Below are the code and all the weights of a small trained network. Each question names an input and a target symbol and asks about switching units off, where a switched-off unit gives its printed mean instead of its output.

import numpy as np


def w(rows, s, z=0):
    codes = np.array(rows[::2]) - 128.0
    scale = np.full(codes.shape[1], s)
    scale[-1] = z or s
    return codes * scale


def norm(h):
    return h / np.sqrt((h * h).mean(-1, keepdims=True) + 1e-5)


def f(y):
    return np.maximum(y, 0)


def softmax(a):
    e = np.exp(a - a.max(-1, keepdims=True))
    return e / e.sum(-1, keepdims=True)


def log_softmax(a):
    a = a - a.max(-1, keepdims=True)
    return a - np.log(np.exp(a).sum(-1, keepdims=True))


def net(x, mask):
    ids = ['δηθμπστ'.index(c) for c in x.split()]
    T = len(ids)
    res = E[ids] + P[:T]
    u = 0
    for l in range(2):
        r = norm(res)
        for j in range(2):
            rows = slice(2 * j, 2 * j + 2)
            q, k, v = (r @ M[l][rows].T for M in (Q, K, V))
            z = softmax(np.where(np.tri(T) > 0, q @ k.T / 2**0.5, -1e9)) @ v
            o = O[l][rows]
            res = res + np.where(mask[u + j], z, o[:, -1]) @ o[:, :-1]
        u += 2
        y = f(norm(res) @ A[l][:, :-1].T + A[l][:, -1])
        res = res + np.where(mask[u : u + 12], y, B[l][:, -1]) @ B[l][:, :-1]
        u += 12
    return log_softmax(norm(res)[-1] @ U[:, :-1].T + U[:, -1])


Q, K, V, O, A, B = {}, {}, {}, {}, {}, {}
E = w([
[126,136,122,121,118,57,176],'δ',
[185,105,102,254,158,93,79],'η',
[146,97,85,157,88,79,130],'θ',
[128,166,112,82,132,86,112],'μ',
[72,157,155,99,200,188,92],'π',
[228,143,154,101,193,111,93],'σ',
[85,105,166,113,57,145,105],'τ',
],0.0083)
P = w([
[70,97,112,127,183,124,191],'0',
[63,135,113,124,176,89,139],'1',
[165,191,86,127,108,165,175],'2',
[124,2,161,121,184,140,189],'3',
[71,133,121,131,169,68,89],'4',
[173,161,93,102,98,154,142],'5',
[118,14,156,107,192,129,134],'6',
[95,154,139,136,154,55,24],'7',
[189,154,111,76,94,136,98],'8',
[111,33,155,96,196,114,74],'9',
[79,152,151,149,166,63,22],'10',
],0.0049)
Q[0] = w([
[59,158,117,161,133,120,68],'L0H0',
[114,8,132,96,202,97,57],'L0H0',
[118,136,131,181,244,205,79],'L0H1',
[125,167,105,84,123,148,241],'L0H1',
],0.016)
K[0] = w([
[127,116,91,149,176,195,104],'L0H0',
[170,90,137,86,94,135,3],'L0H0',
[104,111,90,118,179,214,182],'L0H1',
[93,97,113,122,59,64,196],'L0H1',
],0.018)
V[0] = w([
[218,155,254,86,94,74,103],'L0H0',
[68,155,131,122,69,113,102],'L0H0',
[132,130,162,165,100,96,144],'L0H1',
[172,135,134,157,152,112,144],'L0H1',
],0.0071)
O[0] = w([
[212,211,251,152,130,120,250,143],'L0H0',
[96,99,175,114,74,227,141,252],'L0H0',
[104,116,65,123,98,116,154,113],'L0H1',
[79,135,155,137,88,92,184,98],'L0H1',
],0.003,0.0026)
A[0] = w([
[4,147,129,116,132,115,183,34],'L0N0',
[150,78,201,161,185,90,120,61],'L0N1',
[142,105,160,23,74,178,178,195],'L0N2',
[206,150,120,129,147,242,69,77],'L0N3',
[97,205,98,157,69,60,167,189],'L0N4',
[147,60,117,119,104,52,124,5],'L0N5',
[224,155,82,61,2,181,140,112],'L0N6',
[61,97,125,126,214,26,127,11],'L0N7',
[63,118,74,185,130,190,125,78],'L0N8',
[86,124,137,160,81,129,79,55],'L0N9',
[146,225,149,183,53,216,93,113],'L0N10',
[152,218,78,15,125,133,124,101],'L0N11',
],0.0054,0.0015)
B[0] = w([
[206,129,91,150,136,126,125,188],'L0N0',
[83,106,125,118,159,89,208,187],'L0N1',
[116,58,210,160,78,178,128,255],'L0N2',
[142,142,82,157,171,178,50,163],'L0N3',
[170,133,149,61,109,105,65,211],'L0N4',
[80,106,130,89,187,119,101,174],'L0N5',
[169,143,2,108,154,82,133,213],'L0N6',
[122,177,16,128,127,128,59,209],'L0N7',
[168,131,134,115,97,211,99,167],'L0N8',
[149,81,186,120,136,85,135,194],'L0N9',
[72,104,125,112,124,85,54,173],'L0N10',
[71,57,128,104,178,103,177,203],'L0N11',
],0.0086,0.0039)
Q[1] = w([
[173,91,116,119,41,169,124],'L1H0',
[190,106,119,185,76,185,195],'L1H0',
[75,17,117,94,171,132,84],'L1H1',
[183,62,91,110,166,197,247],'L1H1',
],0.013)
K[1] = w([
[113,96,143,112,60,190,204],'L1H0',
[107,128,78,141,12,114,184],'L1H0',
[49,133,192,75,153,78,45],'L1H1',
[82,93,92,16,6,103,154],'L1H1',
],0.012)
V[1] = w([
[228,111,90,104,91,87,148],'L1H0',
[87,170,111,117,107,105,117],'L1H0',
[186,135,97,106,173,179,135],'L1H1',
[167,123,122,248,133,117,117],'L1H1',
],0.014)
O[1] = w([
[195,81,125,3,179,142,128,81],'L1H0',
[138,130,63,141,123,128,88,43],'L1H0',
[66,206,194,162,131,73,133,120],'L1H1',
[216,77,159,200,142,73,44,4],'L1H1',
],0.0059,0.0038)
A[1] = w([
[202,241,254,88,182,36,218,1],'L1N0',
[124,184,65,85,109,99,68,117],'L1N1',
[132,159,176,129,111,165,233,136],'L1N2',
[184,47,133,45,164,183,111,166],'L1N3',
[102,135,66,68,76,151,155,66],'L1N4',
[247,121,126,202,72,80,74,115],'L1N5',
[28,128,207,159,207,99,124,115],'L1N6',
[119,90,63,191,200,206,91,153],'L1N7',
[75,13,250,150,107,138,159,169],'L1N8',
[226,229,72,143,116,124,82,124],'L1N9',
[155,128,45,107,142,105,85,73],'L1N10',
[162,66,54,116,65,65,149,116],'L1N11',
],0.0066,0.0023)
B[1] = w([
[158,167,216,4,83,98,95,164],'L1N0',
[136,112,179,185,133,151,180,190],'L1N1',
[155,99,175,184,137,127,103,165],'L1N2',
[106,138,159,212,100,151,151,217],'L1N3',
[163,118,102,102,168,104,85,177],'L1N4',
[105,95,94,105,222,137,98,150],'L1N5',
[137,151,82,132,57,133,97,180],'L1N6',
[117,129,196,95,123,114,150,166],'L1N7',
[160,155,129,140,211,130,203,255],'L1N8',
[156,187,128,172,166,185,129,157],'L1N9',
[102,68,130,104,72,146,139,180],'L1N10',
[162,173,118,114,86,80,110,182],'L1N11',
],0.013,0.0074)
U = w([
[245,179,42,123,104,171,119,2],'δ',
[154,66,129,160,214,80,12,90],'η',
[122,1,146,131,15,133,82,80],'θ',
[52,100,55,34,172,119,157,75],'μ',
[47,207,108,197,86,102,94,185],'π',
[171,181,221,22,116,79,93,69],'σ',
[145,101,184,173,176,165,221,247],'τ',
],0.0061,0.00087)

Each question gives the input, a string of symbols that net reads in full, and the target symbol t.
The units are the heads (2 rows each of Q, K, V and O) and the neurons (one row each of A and B). Each row of codes is followed by its name. A weight is (code - 128) times the scale printed after its matrix; where a second scale follows, it is the last column's (O, A, B and U).
mask holds one flag per unit, layer by layer, with each layer's heads first. A switched-off unit (its flag False) gives its mean, the last column of its rows in O or B, instead of its output. The means were averaged over made-up inputs and are rounded, as every weight is.
A unit's drop is (log p(t) with every unit on - log p(t) with that unit switched off) / (log p(t) with every unit on - log p(t) with every unit switched off).
The circuit of an input: a set's keep is (log p(t) with only the set's units on - log p(t) with every unit switched off) / (log p(t) with every unit on - log p(t) with every unit switched off). Starting from the 12 units with the biggest drops (on a tie, the unit counted first), units are removed one at a time, each time the one whose removal leaves the highest keep (on an exact tie, the one counted first), for as long as the keep stays at least 0.8.
circuit, biggest first: the units of the circuit, biggest drop first
unit that matters most: the unit with the biggest drop
k most important neurons: the k neurons with the biggest drops, biggest first
top k neurons in layer l: the k neurons of layer l with the biggest drops, biggest first
heads that matter: for each layer, one digit per head in row order, 1 if its drop is at least 0.15 and else 0, layers parted by /
input μ τ τ θ σ π θ, target σ: unit that matters most	L0H0
input δ σ θ μ τ μ τ θ τ δ τ, target σ: heads that matter	10 / 01
input δ τ δ σ θ θ δ, target θ: 2 most important neurons	[L1N8 L0N7]
input τ τ σ θ η π μ, target π: 2 most important neurons	[L0N7 L0N3]
input τ θ τ, target δ: heads that matter	11 / 10
input τ δ θ μ μ δ η, target μ: heads that matter	00 / 01
input θ τ θ τ μ θ θ θ μ θ, target μ: 2 most important neurons	[L0N1 L0N4]
input η θ θ θ τ, target η: 2 most important neurons	[L0N11 L1N5]
input μ θ τ τ τ θ τ τ σ μ θ, target σ: heads that matter	00 / 00
input π δ τ σ σ τ δ τ π μ θ, target π: heads that matter	10 / 10
input μ μ δ μ τ τ μ τ μ, target θ: heads that matter	00 / 00
input μ τ θ μ τ δ, target σ: circuit, biggest first	[L0H0 L1N0]
input δ τ τ θ τ μ τ δ, target δ: 3 most important neurons	[L0N7 L1N9 L0N2]
input δ μ μ, target μ: circuit, biggest first	[L0N11 L1H1]
input σ μ θ, target δ: 3 most important neurons	[L0N6 L1N9 L0N2]
input τ μ σ τ θ τ μ μ τ, target μ: 3 most important neurons	[L0N6 L0N10 L0N4]
input τ τ π θ τ μ τ θ τ μ τ, target π: circuit, biggest first	[L1H0 L0N2]
input τ θ τ δ θ, target θ: 2 most important neurons	[L1N8 L0N5]
input π μ τ δ τ τ θ τ τ τ δ, target π: top 2 neurons in layer 0	[L0N7 L0N6]
input θ θ μ τ θ δ τ π, target π: unit that matters most	L1H0
input τ τ δ τ τ τ η μ, target η: heads that matter	00 / 01
input τ η δ τ μ η θ θ θ τ θ, target η: circuit, biggest first	[L1H1 L1N5]
input μ τ τ δ δ, target δ: unit that matters most	L0N7
input τ μ τ, target μ: 2 most important neurons	[L0N10 L0N6]
input τ π θ δ θ τ μ τ, target π: 2 most important neurons	[L1N6 L0N2]
input τ π μ τ θ μ δ, target μ: top 2 neurons in layer 1	[L1N3 L1N2]
input μ μ μ θ, target μ: unit that matters most	L1H1
input τ τ θ θ θ τ μ δ σ η, target σ: circuit, biggest first	[L0H0 L1N0 L0N2]
input τ μ μ τ θ θ μ θ, target θ: 4 most important neurons	[L1N8 L1N10 L0N5 L1N1]
input τ μ τ δ μ μ δ, target μ: heads that matter	00 / 11
